Each new row is followed by its nearest point in the smallest flat space through zero that holds the last named rows:
In the rows, 128 means zero.
rab (5 x 32):
[[112 127 101 182 125 164 122 158 105  97 149 137  93 135 153 161 124 152
  108  91 171 119 110 141 112  98 133 127 136 142 124 126]
 [103 133 109 155 137 130 106 127 116  83 136 115 140 147 156 126 157 148
   97 138 173 142 118 130 123 107 106 143 105 139 137  97]
 [ 91 141  84 117 108 109  88 126 120 131 155 100 130 110 151 115 134 117
  118  92 152 124 137 139 107 107 123 135 114 124 148  90]
 [ 79 158  78 174 125 131  85 152 110  93 168 119 110 126 161 137 135 169
  110  83 176 119 128 132  89 100 128 130 114 130 141  87]
 [ 87 164 108 163 111 150  90 145 107 104 120 156 143 121 169 133 145 141
  125 124 171 106 121 130  88 133 130 157 107 122 112 117]]
New rows:
[142 145 130 143 175 100 108 133 112 133 135 130 106 147  93 128 145 147
 113 173 134 124 157 107 141 154 117 105 132 133 121 107] => [132 139 141 138 155 112 133 125 140 111 134 125 133 144 112 120 133 165
 129 147 116 140 135 110 131 137 123 117 122 126 134 118]
[137 127 146 133 145  95 135 116 151 146 154  92 130 162 116 125 135 165
 138 119 110 128 123  92 143 107 122 104 129 132 151  92] => [134 128 129 124 156  97 134 121 145 120 153 101 120 141 104 117 126 160
 125 128 109 148 141 114 139 122 122 104 128 129 150 107]

mizir (5 x 32):
[[138 139 134  71 145  87 139 115 121 119 141 133 131  91 136  98 155  97
  165 129 125 149 128 110  99 161  89  92 151 153 175 126]
 [130 152 111  85  92 109 188 106  99 137 148 128 131 144 139 119 149 113
  112 150 126 119 159 126 111 130 118 135 131 119 114 138]
 [135 124 110 126 121 103 161 104 136 163 132 119 132  98 169  88 170 144
  139 128 130 180 130 123 149 110 168  89 170 154 119  92]
 [114 114 133 115  99 146 141 121 118 139 140 128 138 140 120  93 144 135
   83 100 146 118 174 122 146 139 146 138 151 151 105 121]
 [145 112 130 107  70 125 128  70 135 162 146 134 146 116 147 124 180 175
  133 180 120 124 125 126  93 102 114 120 106 156 113  90]]
New rows:
[144 143 127 161 179 130 109 157 120  90 105 119 120 111  99 148 111  83
 169 143 132 124  94 118 115 146  99 134 110 131 164 139] => [132 138 136 134 175 119  99 155 135  98 115 131 117 118 115 153  97 102
 164 125 119 128  95 128 116 143 100 123 114 111 165 149]
[ 95 147 135 143 128 115 104 147 108 117 177  93 134 113 110 149  88  77
 128 163 112 167 124  98 118 143 133 136 127  96 128 122] => [129 142 124 128 146 120 134 142 123 115 123 127 120 132 126 141 111 109
 139 129 123 127 119 130 125 133 120 130 124 110 138 144]
[127 106 121 106 142 118 146 140 147 137 122 132 123 142 157 134 136 134
 140  89 126 125 120 118 102 152 103  90 100 116 158 136] => [132 133 131 114 140 116 125 129 127 120 129 130 127 117 127 126 129 116
 144 129 125 132 122 124 117 139 112 119 130 131 146 131]

nikep (5 x 32):
[[122 150 135 156 165 159 140 130 142 164 123 136 125 110 117 143 131 145
   99 109  95 153 140 101 145 106 158 159 132 134 106 122]
 [103 174 138 180 156 138 137 139 162 181 106 153  87 107  97 153 133 163
   79 111 128 117 139  77 160 102 148 116 179 116 100 104]
 [109 112 113 142 145 127 155 149 151 133 119 144 108 114 115 140 129 147
  120 136  98 163 131  84 132 113 129 142 115 153 129 114]
 [100 141 128 149 166 137 148 142 163 176 101 146 101  97 113 169 121 163
   99 112 103 143 132  89 147 107 144 139 148 135 119 117]
 [ 93 103 100 124 161 113 162 131 158 150 102 149  97 111 120 148 115 147
  120 128 112 155 127  79 138 113 132 145 128 144 136 122]]
New rows:
[121  85 109 145 126 113 126 131  97 105 133 120 138 123 118 123  97 108
 148 144 111 128 118 154 154 143 123 135 108 146 128 139] => [132 106 119 111 122 122 132 127 121 109 133 123 137 134 136 120 126 119
 144 137 124 139 125 135 118 134 120 135 107 137 139 133]
[130 101 121 134 150 105  95 101 139 120 135 118 123 105 164 167 121 141
 116 131  94  83 129 141 113 119 121  78 146 129 143 151] => [121 126 135 111 124 118 121 134 135 139 113 124 126 116 136 156 117 138
 135 123 135 110 119 149 124 137 117 112 139 123 141 134]

vapi (5 x 32):
[[135 123 144 146 134  98 147 119 102 137 122 144 126 109 130 109 125 135
  132 101 134 118 145 114 128 124 129 124 151 128 146 142]
 [144 129 155 165 125  74 159 146  51 165  93 130 146  87 140  99 141 140
  138  80 116 114 115  67 131 110 146 122 149 110 158 134]
 [149 120 160 157 121  96 159 123  86 146 106 146 135 108 111 102 131 142
  114  81 134 115 144 100 106 130 135 106 177 126 162 152]
 [155 143 178 151 141 112 145 125  82 139  91 140 128  97 114 123 121 139
  130 100 141 136 124 103 117 111 123 132 197 126 144 132]
 [154 129 165 141 126 125 146 130 105 133 111 121 132 124 105 115 135 130
  124 101 137 140 132 121  99 124 126 127 177 135 143 130]]
New rows:
[123 140 147 131 107 142 107 117 116 110 126 115 124 133  95 131 144 121
 102 138 146 126 145 150 114 141 124 139 182 133 124 128] => [143 132 149 125 127 149 128 122 138 119 121 128 125 137 102 134 125 129
 115 127 140 141 133 142 104 133 120 125 165 137 129 130]
[151 151 141 126  97 175 108 153 136 143 119 114 153 170  98 148 136 161
 112 125 159 155 127 151  94 147 140 125 171 129 113 117] => [149 135 148 119 111 173 121 139 142 121 111 109 137 152  88 145 136 127
 101 134 132 150 111 138  88 137 125 117 162 134 125 121]

Dutod (3 x 32):
[[189 146 148 107 127 149 120 116 118 128 145 117 105 137 158  90 129 139
  172 115 131  88 132 145 114 150 159 103 133 132  95 144]
 [155 134 175  94 132 139  94 168 132  91 117 135 104 146 172 107  94 110
  175 129 106 100  82 144 145 164 163  86 133 122  99 121]
 [132 139 173  99 130 131  99 185 147  88  94 146 114 167 166 125  92 104
  166 136  90 117  72 143 154 150 145  88 143 130 102 113]]
New rows:
[ 95 115 171 125 121 125 126 150 136 122 145 143 145  74 139 114 108 128
 139 137 155 156 106 140 137 125 125 137  94 118 155 141] => [107 105 133 126 134 122 112 138 120 113 136 128 127  99 126 134 112 115
 117 133 136 134 114 119 140 142 137 131 111 110 145 118]
[ 91 125 121 140 142 113 155 117 164 156 121 122 184 120 111 136 164 102
  85 125 147 150 139 132 122 115  95 151 156 140 156 143] => [ 97 127 101 150 125 117 149 118 135 145 119 131 147 131 100 151 144 133
  96 132 130 155 146 118 125 100  98 152 131 136 146 126]

ponu (5 x 32):
[[111 150 111 109 136 102 129 154 173 115 147 117 124  95 129  99 135 125
  139 134 122  96 159 117 161 123 154 144 180 167 151 117]
 [142 159 153 126 129  94 111 115 136 127 131 175 125 102 110 100 127 160
  130 132  76 131 114 153 148 109 135 151 151 151 159 107]
 [143 151 120 123 126  93 158 148 187 123 152 127 118  97 109 106 127 125
  118 139 100 110 153 133 147 111 159 157 179 163 149  97]
 [109 168 121 122 153  93 109 124 125 142 122 139  96  72 113  90 130 156
  124 137  81  95 135 142 157 115 149 116 204 173 119 104]
 [127 144 101 129 146  98 156 144 173 139 142 103 100  98 115 118 124 107
  112 143 119  90 154 127 139 124 162 124 200 159 115  95]]
New rows:
[142 141 117 136 169 140 123 135 135 154  97 104 135 134 167 128 142 107
 132 136 118 127 140 120 127 118 149 105 135 156 141 117] => [119 129 118 127 140 123 125 129 132 132 128 119 121 125 132 129 127 117
 129 131 137 113 131 124 131 134 134 117 146 132 121 124]
[142 107 161 132 111 132 131 109 115 148 114 152 148 150 117 120 144 160
 112  84  86 184 121 135 122  90 110 138  65 129 109 143] => [151 126 154 135  98 149 137 117  94 126 118 151 139 132 114 127 129 166
 117 118  97 173 114 143 113 110 106 144  77 114 128 141]
[124 112 121 108 132 117 135 111 128 149 104 151  96 135 141 136 118 114
 105 150 120 128  98 143 120 110 120  71 150 123 107 131] => [130 128 127 142 147 121 122 108 110 149 116 131 109 130 123 139 120 121
 117 134 124 119 111 140 116 134 128 103 145 121 102 114]

Sakov (4 x 32):
[[ 91 105 165 150 120 138 102 124 146 103 102 183 167 160 103 124 122 110
  113 108 109 130 131 115 131 105 183 162 108 104 135 139]
 [ 96 174 108 151 127 124 128 108 133  97 130 138  96 153 135 128  94 105
  139  88 132 143 128 120  69 148 146 114 117 143 121 128]
 [ 84 144 140 192 177 134 134 149 148 129  76 132 121 146 174 110 137 127
  109 147 142 112 127 117  73 143 131 165 126 137 133 133]
 [116 131 136 100 117 128 157 106 158 149 168 145 121 108 111 145 126 119
  162 148 109 153 153 135 155 110 142 118 120  68 128 138]]
New rows:
[114 130 135 185 144 122  89 137 124  79  73 124 137 155 139 121 107 140
  98 133 151 125 122 107  86 151 122 146 135 169 149 122] => [112 133 130 174 147 131 103 146 116 103  80 130 134 158 149 110 125 127
  97 108 142 108 110 116  85 143 133 150 127 171 130 124]
[160 113 117 131 134 146  73 134  99  75 122 139 113 155  98 128 131 123
 103  96 152 118 142 112 134 143 140 127 134 172 133 107] => [145 119 122 129 109 127  92 132  97  96 113 128 143 150 113 121 117 127
 106  87 133 118 107 122 123 133 133 124 128 172 126 120]

luf (4 x 32):
[[ 91 118  66 129 133 104  99 114  58 136 115 100 127 112 171 162 118  90
   94 144 157 129 132 130 125 143 162 136 117 102 136 157]
 [144 129 140 141 161 167 136 114 122 125  61 132 151 185 144 147 138 157
   82 141 144 153 112 137 124 150 139 130 108 134 145 136]
 [140 125 126 128 147 156 123  92 102 127  85 139 163 149 144 119 113 124
   78 135 156 139 111 126 130 163 161 133 105 115 133 162]
 [178 152 164  96 132 167 121  81 158 102 113 173 177 126  97  73  97 141
  120 122 147 130 103 123 142 147 164 134 114 124 107 169]]
New rows:
[138 109 120 147 159 105 124 158 152 123 148 144 129 133 128 109 138 164
 161 127 104 168 125 128 114 104 121 107 126 143 129 123] => [132 133 140 129 127 128 135 144 150 125 133 128 117 134 117 133 139 144
 147 126 115 129 131 132 127 113 111 125 136 140 128 110]
